Below are the code and all the weights of a small trained network. Each question names an input and a class and asks about switching units off, where a switched-off unit gives its printed mean instead of its output.

import numpy as np


def w(rows, s, z=0):
    codes = np.array(rows[::2]) - 128.0
    scale = np.full(codes.shape[1], s)
    scale[-1] = z or s
    return codes * scale


def norm(h):
    return h / np.sqrt((h * h).mean(-1, keepdims=True) + 1e-5)


def f(y):
    return np.maximum(y, 0)


def log_softmax(a):
    a = a - a.max(-1, keepdims=True)
    return a - np.log(np.exp(a).sum(-1, keepdims=True))


def net(x, mask):
    res = np.array(x, float).reshape(1, 5) / 4 @ E
    u = 0
    for l in range(4):
        y = f(norm(res) @ A[l][:, :-1].T + A[l][:, -1])
        res = res + np.where(mask[u : u + 14], y, B[l][:, -1]) @ B[l][:, :-1]
        u += 14
    return log_softmax(norm(res)[-1] @ U[:, :-1].T + U[:, -1])


A, B = {}, {}
E = w([
[91,85,40,143,172,166,158,128,198,74,110],'x0',
[122,119,129,114,7,187,120,133,132,98,206],'x1',
[189,91,102,71,101,58,102,50,154,94,129],'x2',
[128,128,127,128,128,128,128,129,128,127,128],'x3',
[103,167,157,138,83,76,185,176,136,55,81],'x4',
],0.013)
A[0] = w([
[117,142,140,129,85,74,154,150,140,50,102,53],'L0N0',
[118,124,66,138,170,150,138,119,175,79,107,71],'L0N1',
[98,133,144,141,150,207,140,199,114,167,109,63],'L0N2',
[147,108,96,102,75,82,107,42,144,99,146,44],'L0N3',
[154,108,89,123,163,174,94,22,140,225,169,13],'L0N4',
[149,117,117,126,15,207,121,120,145,97,183,49],'L0N5',
[170,97,108,105,124,35,113,24,142,84,122,3],'L0N6',
[112,157,139,138,87,43,163,169,144,61,92,26],'L0N7',
[166,161,210,118,78,70,99,121,76,230,127,42],'L0N8',
[156,134,135,139,250,49,131,132,135,155,87,48],'L0N9',
[112,99,59,117,153,184,135,133,157,84,107,52],'L0N10',
[143,110,110,123,122,185,105,99,119,176,148,103],'L0N11',
[91,159,158,146,154,208,138,203,111,152,132,48],'L0N12',
[120,115,73,127,131,167,133,102,153,87,128,67],'L0N13',
],0.017,0.0044)
B[0] = w([
[144,98,174,90,144,178,92,191,93,103,115,207],'L0N0',
[122,100,183,163,139,77,153,79,133,115,188,196],'L0N1',
[203,180,81,138,122,117,138,162,151,157,136,206],'L0N2',
[178,168,87,180,94,133,129,173,161,174,145,210],'L0N3',
[161,97,184,73,176,174,93,219,70,80,84,216],'L0N4',
[2,126,77,110,73,150,115,76,86,177,90,235],'L0N5',
[181,196,68,177,130,114,159,183,181,183,134,231],'L0N6',
[161,78,153,85,197,167,85,188,85,100,104,224],'L0N7',
[94,84,192,192,171,49,174,74,158,90,208,248],'L0N8',
[27,141,51,78,65,143,105,83,74,159,107,238],'L0N9',
[111,111,184,180,165,83,150,88,134,113,185,193],'L0N10',
[131,97,137,109,132,171,106,183,128,72,106,181],'L0N11',
[191,152,76,157,102,108,125,192,160,158,138,218],'L0N12',
[101,97,164,157,122,88,151,119,151,88,169,177],'L0N13',
],0.022,0.016)
A[1] = w([
[153,110,179,105,111,142,117,160,114,91,83,76],'L1N0',
[172,83,189,69,169,192,92,162,102,85,87,60],'L1N1',
[72,179,98,77,167,77,132,61,82,169,40,19],'L1N2',
[233,191,79,133,87,139,141,97,181,176,107,17],'L1N3',
[195,99,171,74,166,209,122,112,126,84,62,32],'L1N4',
[49,144,58,77,71,161,110,8,107,164,81,81],'L1N5',
[213,184,91,146,110,114,130,133,174,180,129,46],'L1N6',
[167,160,84,156,128,136,136,180,181,152,117,5],'L1N7',
[161,196,130,161,127,148,136,147,188,158,84,33],'L1N8',
[118,89,157,167,149,116,171,31,204,62,145,68],'L1N9',
[131,170,212,137,132,114,124,102,101,174,141,43],'L1N10',
[116,118,216,165,139,98,182,50,152,113,153,32],'L1N11',
[136,166,117,94,159,106,141,107,111,143,116,31],'L1N12',
[192,168,92,160,99,133,141,127,193,166,118,19],'L1N13',
],0.017,0.0029)
B[1] = w([
[134,122,74,101,164,130,96,150,117,123,156,186],'L1N0',
[136,130,87,90,132,133,130,210,69,75,111,247],'L1N1',
[36,133,111,150,86,174,112,81,106,147,135,186],'L1N2',
[169,113,158,175,73,127,151,204,172,170,106,213],'L1N3',
[115,79,96,99,193,138,118,169,83,91,100,178],'L1N4',
[36,135,119,152,77,142,89,75,155,105,2,231],'L1N5',
[149,106,88,150,97,103,153,180,174,192,97,242],'L1N6',
[174,118,160,151,79,88,137,125,176,187,96,247],'L1N7',
[163,137,123,158,113,122,114,150,195,156,125,193],'L1N8',
[128,116,177,134,111,62,165,110,72,111,165,193],'L1N9',
[114,88,76,125,136,80,123,90,184,58,103,149],'L1N10',
[147,125,99,135,158,90,154,61,112,111,205,209],'L1N11',
[95,101,133,120,108,52,48,123,109,141,103,137],'L1N12',
[157,191,125,145,107,108,154,201,124,194,123,222],'L1N13',
],0.022,0.012)
A[2] = w([
[170,181,115,121,163,189,148,100,117,156,159,67],'L2N0',
[153,116,140,165,183,156,112,117,136,120,110,6],'L2N1',
[157,107,188,84,147,108,106,75,151,129,120,89],'L2N2',
[149,169,97,120,116,185,161,76,105,141,199,39],'L2N3',
[131,119,127,114,187,118,147,55,127,116,163,91],'L2N4',
[71,140,145,94,55,227,107,66,158,133,113,16],'L2N5',
[199,121,165,39,222,240,81,145,102,79,107,38],'L2N6',
[160,142,192,135,170,91,172,3,134,99,220,40],'L2N7',
[157,140,126,128,118,140,135,105,123,112,111,52],'L2N8',
[107,117,171,163,129,109,172,67,158,103,205,95],'L2N9',
[153,164,124,124,137,162,127,108,136,107,140,59],'L2N10',
[132,156,160,117,136,135,150,112,161,80,75,52],'L2N11',
[106,163,153,137,138,197,124,52,150,122,48,84],'L2N12',
[110,111,173,188,166,109,148,84,135,108,148,91],'L2N13',
],0.019,0.0025)
B[2] = w([
[126,87,120,118,90,125,86,133,183,102,126,128],'L2N0',
[134,144,120,137,88,122,137,129,56,135,120,136],'L2N1',
[143,154,121,151,111,98,129,133,94,126,133,140],'L2N2',
[167,127,155,130,79,147,120,103,160,82,116,136],'L2N3',
[147,115,211,121,3,114,127,176,93,184,195,182],'L2N4',
[54,180,80,102,187,70,88,86,90,198,119,221],'L2N5',
[108,120,64,12,190,138,166,181,97,42,103,254],'L2N6',
[107,82,201,195,155,95,172,20,141,38,191,243],'L2N7',
[122,173,148,128,139,135,106,147,155,121,154,128],'L2N8',
[181,130,195,87,177,69,98,114,130,97,144,230],'L2N9',
[145,128,141,120,142,127,153,130,127,145,121,128],'L2N10',
[120,120,105,118,159,109,95,124,138,124,146,129],'L2N11',
[84,124,79,170,123,190,78,122,140,180,224,185],'L2N12',
[176,166,115,109,155,101,149,70,109,99,160,208],'L2N13',
],0.021,0.011)
A[3] = w([
[206,168,134,21,137,252,106,128,136,49,97,24],'L3N0',
[243,180,114,213,138,232,184,152,161,206,107,36],'L3N1',
[130,142,172,133,141,209,173,90,143,135,143,3],'L3N2',
[174,123,192,41,191,185,51,165,71,67,133,20],'L3N3',
[144,132,164,156,125,123,155,116,143,179,78,31],'L3N4',
[161,143,107,128,120,152,134,101,129,120,123,40],'L3N5',
[95,104,178,110,41,161,108,99,130,155,76,63],'L3N6',
[29,116,156,126,42,167,94,90,146,168,82,48],'L3N7',
[131,158,109,175,146,179,115,88,106,103,110,19],'L3N8',
[133,76,164,133,100,179,142,94,133,103,41,76],'L3N9',
[16,161,139,123,102,207,78,10,171,142,42,54],'L3N10',
[183,138,116,155,105,171,187,137,182,185,155,40],'L3N11',
[69,151,106,155,10,202,127,64,84,181,50,104],'L3N12',
[63,159,135,131,96,197,65,51,163,119,79,66],'L3N13',
],0.014,0.0026)
B[3] = w([
[78,27,209,131,190,219,156,126,123,93,145,187],'L3N0',
[243,136,157,146,85,162,127,98,231,167,125,252],'L3N1',
[212,109,182,87,88,158,59,75,90,102,96,129],'L3N2',
[143,125,112,85,88,244,199,94,156,72,31,224],'L3N3',
[114,208,98,111,122,123,69,206,129,74,195,169],'L3N4',
[126,133,179,159,180,181,22,142,152,109,154,128],'L3N5',
[156,137,127,22,186,95,110,104,75,198,186,160],'L3N6',
[89,212,41,142,183,189,149,66,144,89,137,207],'L3N7',
[56,84,173,61,122,120,140,146,181,178,161,138],'L3N8',
[191,145,80,224,158,137,115,114,79,128,95,130],'L3N9',
[84,167,133,118,115,228,110,7,109,180,81,224],'L3N10',
[172,149,233,91,91,165,51,146,199,140,82,214],'L3N11',
[116,121,183,118,211,159,79,25,96,136,136,226],'L3N12',
[65,128,104,86,50,96,131,109,82,188,109,189],'L3N13',
],0.018,0.013)
U = w([
[254,145,135,180,96,108,113,220,240,241,92,228],'0',
[137,46,102,43,209,197,150,234,62,34,71,3],'1',
[159,78,228,166,162,35,167,36,117,65,216,161],'2',
[15,164,80,122,137,162,62,17,92,217,71,92],'3',
],0.0096,0.00073)

Each question gives the input, the list of numbers given to net, and the class t.
The units are the neurons (one row each of A and B). Each row of codes is followed by its name. A weight is (code - 128) times the scale printed after its matrix; where a second scale follows, it is the last column's (A, B and U).
mask holds one flag per neuron, layer by layer. A switched-off neuron (its flag False) gives its mean, the last column of its row in B, instead of its output. The means were averaged over made-up inputs and are rounded, as every weight is.
A unit's drop is (log p(t) with every unit on - log p(t) with that unit switched off) / (log p(t) with every unit on - log p(t) with every unit switched off).
The circuit of an input: a set's keep is (log p(t) with only the set's units on - log p(t) with every unit switched off) / (log p(t) with every unit on - log p(t) with every unit switched off). Starting from the 12 units with the biggest drops (on a tie, the unit counted first), units are removed one at a time, each time the one whose removal leaves the highest keep (on an exact tie, the one counted first), for as long as the keep stays at least 0.8.
circuit, biggest first: the units of the circuit, biggest drop first
unit that matters most: the unit with the biggest drop
top k neurons: the k neurons with the biggest drops, biggest first
top k neurons in layer l: the k neurons of layer l with the biggest drops, biggest first
drop of u: that unit's drop, to one decimal
input [-8,-1,-3,-3,4], class 2: circuit, biggest first => [L0N8]
input [6,7,1,-3,3], class 3: top 3 neurons => [L0N5; L0N8; L1N5]
input [5,7,0,6,7], class 1: top 4 neurons in layer 0 => [L0N0; L0N7; L0N9; L0N8]
input [-4,-8,-5,-3,6], class 3: top 2 neurons => [L0N9; L0N4]
input [3,5,5,-3,-6], class 1: top 3 neurons => [L0N4; L0N11; L0N12]
input [8,-5,0,-4,6], class 2: top 2 neurons in layer 0 => [L0N1; L0N10]
input [7,8,-1,-2,3], class 3: top 2 neurons in layer 2 => [L2N5; L2N12]
input [-7,-5,6,4,2], class 2: top 2 neurons in layer 0 => [L0N8; L0N12]
input [4,4,1,4,-1], class 2: top 2 neurons => [L0N10; L0N13]
input [-2,4,5,-5,-6], class 1: top 4 neurons in layer 0 => [L0N4; L0N11; L0N12; L0N2]
input [4,1,6,6,-6], class 0: top 4 neurons => [L0N6; L0N3; L0N7; L0N0]
input [-6,7,3,8,6], class 3: top 2 neurons in layer 0 => [L0N5; L0N4]
input [-7,4,-6,4,2], class 2: top 2 neurons => [L0N8; L0N6]
input [3,4,-1,-7,1], class 3: circuit, biggest first => [L0N5]
input [-7,-1,-6,1,-7], class 1: top 2 neurons => [L0N4; L0N6]
input [-7,4,5,2,-6], class 2: top 3 neurons => [L0N8; L0N7; L0N0]
input [5,7,-7,3,-4], class 0: top 3 neurons => [L0N2; L0N12; L0N9]
input [-8,-4,3,8,-6], class 2: top 2 neurons => [L0N8; L0N7]
input [-7,-8,-5,4,6], class 3: top 3 neurons => [L0N9; L0N1; L0N10]
input [2,-3,0,4,-7], class 1: circuit, biggest first => [L0N4]
input [5,-7,2,0,8], class 1: top 2 neurons => [L0N7; L0N0]
input [6,5,3,1,-5], class 2: top 2 neurons in layer 0 => [L0N10; L0N13]
input [-3,5,1,1,4], class 3: top 2 neurons => [L0N5; L0N4]
input [-6,-7,3,0,-1], class 3: top 2 neurons => [L0N9; L1N5]
input [4,7,-2,-1,2], class 3: drop of L0N5 => 7.4
input [-6,-3,-1,8,-4], class 2: drop of L0N8 => 1.6
input [6,3,-3,8,-4], class 2: unit that matters most => L0N10
input [0,-1,4,-4,-7], class 1: drop of L0N4 => 1.8
